Below are the code and all the weights of a small trained network. Each question names an input and a class and asks about switching units off, where a switched-off unit gives its printed mean instead of its output.

import numpy as np


def w(rows, s, z=0):
    codes = np.array(rows[::2]) - 128.0
    scale = np.full(codes.shape[1], s)
    scale[-1] = z or s
    return codes * scale


def f(y):
    return y / 2 * (1 + np.tanh(0.7978845608 * (y + 0.044715 * y**3)))


def log_softmax(a):
    a = a - a.max(-1, keepdims=True)
    return a - np.log(np.exp(a).sum(-1, keepdims=True))


def net(x, mask):
    res = np.array(x, float).reshape(1, 4) / 4 @ E
    y = f(res @ A[0][:, :-1].T + A[0][:, -1])
    res = res + np.where(mask, y, B[0][:, -1]) @ B[0][:, :-1]
    return log_softmax(res[-1] @ U[:, :-1].T + U[:, -1])


A, B = {}, {}
E = w([
[79,230,175,112,119,126,36,111,103],'x0',
[156,75,124,179,155,4,56,115,100],'x1',
[134,88,169,152,74,155,84,46,223],'x2',
[54,64,62,71,45,101,99,127,121],'x3',
],0.012)
A[0] = w([
[128,127,172,132,66,185,110,57,232,166],'N1',
[36,107,58,121,98,157,113,132,124,41],'N2',
[136,69,81,139,172,156,186,151,139,4],'N3',
[102,189,60,103,162,147,124,222,60,136],'N4',
[73,178,105,81,85,178,196,152,131,68],'N5',
[172,69,82,141,117,138,221,162,181,10],'N6',
[86,146,131,107,100,123,157,214,23,175],'N7',
[54,119,74,84,62,111,125,141,119,168],'N8',
[91,166,142,90,87,245,190,122,94,42],'N9',
[84,204,161,115,71,152,123,123,98,60],'N10',
[113,85,108,160,118,64,73,120,86,10],'N11',
[57,197,186,80,103,131,61,86,72,39],'N12',
[220,216,222,184,213,173,176,137,128,10],'N13',
[100,141,154,94,96,204,179,156,118,106],'N14',
[105,132,116,79,94,203,140,142,122,121],'N15',
[104,153,173,131,133,75,72,117,111,71],'N16',
[133,148,77,78,152,115,129,167,97,42],'N17',
[100,104,134,98,77,140,129,126,117,107],'N18',
[41,199,149,98,108,131,66,122,69,10],'N19',
[161,83,152,149,119,103,85,36,160,91],'N20',
[123,185,80,78,158,110,177,205,30,171],'N21',
[163,103,75,158,171,81,84,133,32,81],'N22',
[28,56,104,8,76,111,121,143,118,28],'N23',
[68,112,71,81,84,113,74,153,117,78],'N24',
[119,119,95,103,161,117,157,195,83,128],'N25',
[135,40,60,114,98,124,179,151,143,45],'N26',
[85,114,121,147,62,177,97,56,183,135],'N27',
],0.013,0.0031)
B[0] = w([
[29,110,111,56,43,130,105,35,224,219],'N1',
[147,168,162,138,215,193,95,143,137,178],'N2',
[207,181,52,114,129,84,215,117,97,172],'N3',
[68,106,122,73,71,172,171,20,205,212],'N4',
[89,50,186,171,118,60,83,178,70,189],'N5',
[191,199,25,78,128,62,203,142,95,190],'N6',
[94,107,143,80,57,143,144,50,194,200],'N7',
[136,152,187,130,200,186,76,170,172,198],'N8',
[89,22,158,205,116,57,83,177,28,199],'N9',
[208,190,54,138,101,65,213,163,62,177],'N10',
[100,23,195,192,113,39,63,159,75,192],'N11',
[229,199,74,67,93,92,222,126,92,208],'N12',
[205,210,213,160,254,247,22,184,172,254],'N13',
[84,27,131,196,73,77,96,211,60,180],'N14',
[100,66,158,169,116,63,65,172,60,174],'N15',
[172,113,94,149,105,78,183,173,31,182],'N16',
[116,102,119,99,104,113,125,92,184,165],'N17',
[139,168,149,107,188,169,86,117,151,158],'N18',
[219,227,31,80,87,68,201,130,90,202],'N19',
[50,84,146,113,48,119,116,110,160,198],'N20',
[53,87,146,66,64,172,129,72,226,229],'N21',
[73,34,185,174,77,64,85,156,84,206],'N22',
[165,202,219,152,229,240,59,198,126,216],'N23',
[176,197,167,146,205,206,44,174,132,194],'N24',
[105,135,163,82,85,115,141,60,174,184],'N25',
[221,199,50,77,132,96,223,143,87,189],'N26',
[80,106,108,51,44,130,124,57,213,203],'N27',
],0.009,0.022)
U = w([
[12,139,115,88,65,189,136,66,214,153],'0',
[173,209,193,172,239,250,66,172,142,171],'1',
[89,56,148,212,106,47,86,179,37,189],'2',
[212,211,33,101,112,108,231,154,66,3],'3',
],0.014,0.005)

Each question gives the input, the list of numbers given to net, and the class t.
The units are the neurons (one row each of A and B). Each row of codes is followed by its name. A weight is (code - 128) times the scale printed after its matrix; where a second scale follows, it is the last column's (A, B and U).
mask holds one flag per neuron, in row order. A switched-off neuron (its flag False) gives its mean, the last column of its row in B, instead of its output. The means were averaged over made-up inputs and are rounded, as every weight is.
A unit's drop is (log p(t) with every unit on - log p(t) with that unit switched off) / (log p(t) with every unit on - log p(t) with every unit switched off).
The circuit of an input: a set's keep is (log p(t) with only the set's units on - log p(t) with every unit switched off) / (log p(t) with every unit on - log p(t) with every unit switched off). Starting from the 12 units with the biggest drops (on a tie, the unit counted first), units are removed one at a time, each time the one whose removal leaves the highest keep (on an exact tie, the one counted first), for as long as the keep stays at least 0.8.
circuit, biggest first: the units of the circuit, biggest drop first
unit that matters most: the unit with the biggest drop
k most important neurons: the k neurons with the biggest drops, biggest first
drop of u: that unit's drop, to one decimal
input [-6,1,-6,-6], class 0: circuit, biggest first -> (N21)
input [-2,-5,-5,-3], class 0: 4 most important neurons -> (N21; N4; N7; N11)
input [-7,-5,2,6], class 3: 3 most important neurons -> (N26; N6; N13)
input [4,-7,0,-6], class 2: 2 most important neurons -> (N9; N14)
input [6,-8,-7,-3], class 2: 3 most important neurons -> (N9; N5; N14)
input [1,-8,-7,0], class 2: 2 most important neurons -> (N9; N5)
input [0,1,-6,7], class 1: 4 most important neurons -> (N23; N24; N8; N1)
input [-6,0,-2,5], class 3: 3 most important neurons -> (N26; N13; N6)
input [2,6,6,-5], class 0: 3 most important neurons -> (N9; N1; N20)
input [-5,4,-6,-6], class 0: 2 most important neurons -> (N21; N23)
input [-4,-1,-4,-4], class 0: 2 most important neurons -> (N23; N21)
input [8,4,-7,4], class 3: drop of N12 -> 2.4
input [-1,-4,-1,4], class 1: drop of N11 -> 0.2
input [-7,5,5,1], class 3: unit that matters most -> N26
input [-4,-1,0,3], class 3: drop of N26 -> 0.3
